Where the symbols take the items:
state | i v
j159 | j706 j180
j504 | j643 j552
j600 | j659 j804
j310 | j804 j659
j306 | j976 j885
j885 | j622 j306
j532 | j313 j635
j674 | j188 j837
j696 | j180 j706
j523 | j827 j348
j506 | j674 j96
j837 | j96 j674
j626 | j30 j69
j602 | j609 j256
j188 | j159 j940
j804 | j532 j600
j441 | j696 j47
j747 | j946 j11
j940 | j837 j188
j526 | j506 j586
j147 | j885 j976
j827 | j660 j856
j635 | j600 j532
j11 | j310 j747
j976 | j88 j147
j252 | j147 j88
j586 | j238 j526
j47 | j252 j441
j180 | j940 j159
j946 | j989 j802
j989 | j69 j30
j552 | j602 j504
j238 | j635 j313
j659 | j747 j310
j660 | j256 j609
j313 | j526 j238
j256 | j504 j602
j251 | j306 j622
j802 | j11 j946
j622 | j186 j251
j609 | j856 j660
j88 | j441 j252
j643 | j251 j186
j856 | j348 j827
j706 | j47 j696
j96 | j586 j506
j30 | j802 j989
j348 | j626 j523
j69 | j523 j626
j186 | j552 j643

The rows follow the links: the fewer symbols apart two items are, the more alike their rows tend to be.

Row, then item:
 36  -24   15  -99   26    9  -56   33  -37   11   32   29   44    8   22   55  -25   72   31   28  -48   77  -25   16    8   -8  -44  -11   18   58  -51   13  -12  -21   36   51   11   17   11   -7   15  -11   19  -30   -2  -55  -19   56   -1 -> j885
-20    0  -22   24   12  -15   -8   79   28  -43  -27  -49   16   23    3  -36    9  -32  -44   22  -47  -33  -22  -55   25   36  -38   12  -69    5  -23  -56   38   -2   25   43  -12   30  -35  -24  -18  -68   44  -48  -49  -26    3   36   39 -> j600
 53    8   44   -6   19   -2  -14  -41   16    3    3    7   16  -11  -20   15   -8   13    6  -33   34  -38    0   26  -35   55   64  -49  -33   67   26   53   -4  -22    6   27   18   -4   93   -5  -31   42    7   66   71  -15   16  -60  -61 -> j88
 52  -17   18  -95   31   23  -56   19  -27    5   24   33   59    9    1   64  -26   68   31   15  -31   49  -20    8   -9    3  -26  -22    2   71  -58   28  -10  -16   41   58   24   18   54   -3   17   18   10  -11   13  -46  -23   30  -16 -> j622
  3    1  -13  -59  -11    3  -10  -23  -50   39   30   51   -8    0   14   51   -6   30   52   29  -15  100    1   29    2  -68  -49   26  102  -27  -20   12  -31   -4  -11  -49    1  -16  -52    5   35   31  -46   -9  -20    8   -3   21    5 -> j660
 59   12   20  -35   39   -8  -31  -20  -43    5   24   22   40   -2   -1   26  -61   59    4   -3   16   37  -31   41  -18   33   32  -63    3   96   19   65  -12  -38    3   57    0   -4   71  -30  -11   19   16   22   55  -42    4  -18  -61 -> j306
 27   -5   -8  -22   15   38  -27   65   46  -59  -24   -1   12   25  -37    0    8  -37  -33   32  -61  -43   -5  -52    9   31  -77    5  -78  -16  -50  -58   26    9   48   16   22   32  -11    4   -1    1   -9  -30  -81  -31   15   16   43 -> j747
 -39    10   -22    16   -16    27     0    12    21   -34    30   -24   -67   -12   -26    21    76   -36    15    10   -30    -3    23   -25    32   -20   -48    35    23  -115   -24   -62     8    17   -10   -52     1     6   -57    27    36    41   -45    -8   -70     0    36    17    54 -> j188

Each walk starts at a row. The symbols on each line, taken left to right, move it on to the next item.
Each answer is a row, close to the row of the item it stands for.
start  10  -12  -10  -78   27   -4  -41   34  -52    9   48   16   19    9   28   52   -8   72   35   35  -54  107  -27   12   31  -13  -46    4   51   38  -50  -11  -14  -21   20   44   -6   18  -15    1   28  -24   26  -46  -21  -42  -13   75    8
v i v i i i i	  71   -16    30  -106    24    26   -46     5   -22    15    16    42    53     6    -5    61   -35    61    34    17   -18    19   -10    21   -27    15    -6   -34   -10    69   -45    37   -17     0    39    39    40     9    73     9    -3    44   -10    14    33   -49   -12    11   -29
v v v i i i	 61   10   30  -25   28    0  -24  -35  -13    9    5   18   39   -3  -17   21  -39   30   -4  -26   28   -1  -23   41  -42   44   56  -65  -27   86   19   57    0  -34   11   46    4   -3   94  -20  -16   25   14   49   69  -32   12  -34  -51
start  38   -1  -12  -54   -2   45  -28   32   26  -42    7   36   -9    0  -53   36   26  -29    6   38  -47  -31    3  -28    0  -15  -90   22  -41  -75  -62  -41   10   13   39  -29   37   11  -10   33   12   61  -71   -6  -72    0   14    9   45
v i v v v	 37  -12   -9  -39   -1   38  -22   47   47  -63   -6   19   -1   16  -50   23   17  -40  -10   31  -48  -39    8  -45    3   11  -74   17  -58  -49  -54  -46   25   19   52   -7   34   29   -6   26   -2   34  -36   -7  -91  -26   13   16   51
v i i v v i i i v i	-40   -7  -29   53   14  -24    4   62   18  -30  -26  -63    6   19   24  -65    2  -33  -41   12  -35  -21  -19  -42   35   27  -19   17  -54   19   -3  -60   40    3    4   44  -20   21  -40  -37   -2  -89   64  -56  -56  -12  -15   34   28
start -23   11   28   63  -31   -3   30  -49   37   15   -6  -29  -38  -22   -6  -28   46  -17   -4  -51   64  -77   37    3  -28   11   89  -13    5  -32   49   17   -9   19  -34  -21    3  -23   36   25  -22   34    0   58   55   53    1  -64  -20
v v v v i v v	-56   13   17   72  -38  -19   46  -49   34   19  -21  -45  -43  -20    5  -51   41  -19  -11  -44   61  -69   44   -4   -4   -3   84    1    9  -31   44    3  -13   25  -51  -28   -4  -28   13   34  -15   -5   16   33   55   52    0  -44   -7
v v v v i i i	-87   -3  -13   86  -18  -30   49   22   16    4  -28  -72  -20   15   53  -88   23  -24  -40   -8    3  -16    8  -20   32  -10   42   19   -1   -6   32  -39   10    6  -36   14  -32  -11  -61  -22   -5  -94   61  -36   -4   32  -21   24   30
start -49   -8  -26  -16  -18   13  -14   22  -21   12   46   -7  -44    1   23   36   46    8   33   23  -38   72    6   -2   41  -40  -56   49   75  -68  -35  -46   -6    7  -17  -25   -5    1  -73   15   40    3  -14  -29  -64    9    0   55   54
i v i v i i v i v i	-20  -12  -17  -60   16   -1  -38   43  -63   20   49   -4   13    6   35   51    9   48   31   32  -52  100  -15    0   35  -34  -54   33   58   10  -51  -18   -9  -17    8   21   -5    6  -51  -11   38  -25   13  -50  -31  -43  -16   79   24
i i i v i v v v i v	 37   -4    7  -43   31  -19  -30   -7  -61   25   38   30   48    4   13   29  -74   61   14    2   -3   80  -42   49  -12   19   18  -39   26   94   15   65  -10  -48    8   44  -12   -9   41  -33  -12  -16   19   10   50  -42  -16    6  -54
start -69    0  -21   64   -3  -27   26   42   16   -8  -18  -68   -4   16   42  -77    3  -30  -43    8   -8  -14   -9  -30   33    8   13   13  -34    3    3  -43   27   11  -17   26  -32   18  -55  -15    4  -94   76  -60  -26   17  -16   38   32
i i i v v v i v i	  7   -5  -14   -9   26   10  -15   72   46  -49  -29  -31   13   25  -11  -22    4  -44  -41   20  -49  -41  -15  -57   13   36  -69    3  -89    5  -51  -61   42    7   38   37    6   36  -16  -10   -6  -35   16  -25  -75  -33   15   33   47
i i i v v i	 25   -5  -16  -52  -22   41  -14    7   12  -29   10   53   -9   -3  -38   53   28  -19   22   18  -38  -10   18   -9    5  -44  -91   42    7  -84  -58  -35  -11   18   30  -55   28    4  -22   38   23   66  -83    0  -62   10   19   14   38
start  17    0  -14  -55  -21   28  -12  -13  -10    2   11   64  -14    0  -21   62   18    6   38   25  -21   36   19    9    9  -57  -80   39   56  -81  -34  -18  -22   26   17  -67   24   -6  -25   45   28   57  -75    1  -59   20    6   18   30
i v v i v v v v i i	 18   -4  -17  -50   21  -16  -11  -18  -76   53   37   40   25    5   25   36  -52   55   34   17   -8  122  -27   56    6  -37  -23    0   82   44    5   50  -26  -21   -8    4  -20  -13  -27  -21   23   -7  -10  -15   18  -14  -15   41  -32
i v v v i v v	 70  -10   27  -95   14   24  -33  -10    0   15    0   50   52    2  -37   51  -27   41   30    1    6  -15    3   27  -40   14   17  -35   -5   54  -33   52  -23    2   41   18   49   -2   97   31  -11   64  -20   18   48  -17   -9  -12  -32
start -53   -2  -27   -7  -22    8   -6   14  -12  -11   40  -16  -55  -13    0   23   66  -16   28   15  -40   24   18  -18   37  -37  -66   51   52  -95  -28  -53    2   13  -21  -41   -5   -6  -73   30   39   31  -37  -10  -67    5   14   38   59
v v v i i v	 -22    15   -17    28    -6    21    -4    20    41   -45    17   -29   -63   -11   -36    10    69   -55    -1     0   -26   -41    20   -33    13    -1   -49    23   -13  -104   -16   -67    22     8    -4   -40     5     5   -47    21    20    45   -44    13   -66     1    40    -6    49
v i i v i i v i v	 -5   19   -3   42    0   23   -8   20   50  -55   -1  -33  -52  -13  -45   -6   62  -64  -23    1  -17  -76    5  -45   16   28  -44   14  -57  -85  -17  -59   35    2   -3  -31   -2   18  -23   12    6   53  -33   26  -63  -11   51  -18   45
start -86   -4   -2   95  -24  -26   53   -7   24   21  -23  -64  -33   -8   41  -73   28  -24  -34  -19   22  -25   18  -19   30   -5   62   21   17  -28   40  -21    2   30  -53   -3  -26  -15  -47   -4   -6  -65   47  -18   12   47  -14    3   13
v i i v v i v v i v	  3    9   32   39  -19    7   13  -49   20    8   -9  -15  -26  -24  -26   -8   33  -14   -3  -43   62  -87   22   12  -42   20   90  -30  -13    1   42   35  -17   -2  -20  -11    8  -21   64   26  -23   41   -5   65   71   24    8  -69  -32
v v v v i i i	-72    9   10   96  -40  -19   56  -20   18   30  -22  -49  -37  -13   19  -59   40  -30  -21  -33   46  -48   34  -11    4   -9   70   25   21  -44   40  -15   -6   21  -54  -14  -15  -34  -26   14   -7  -29   35    3   38   55  -16  -28   -1
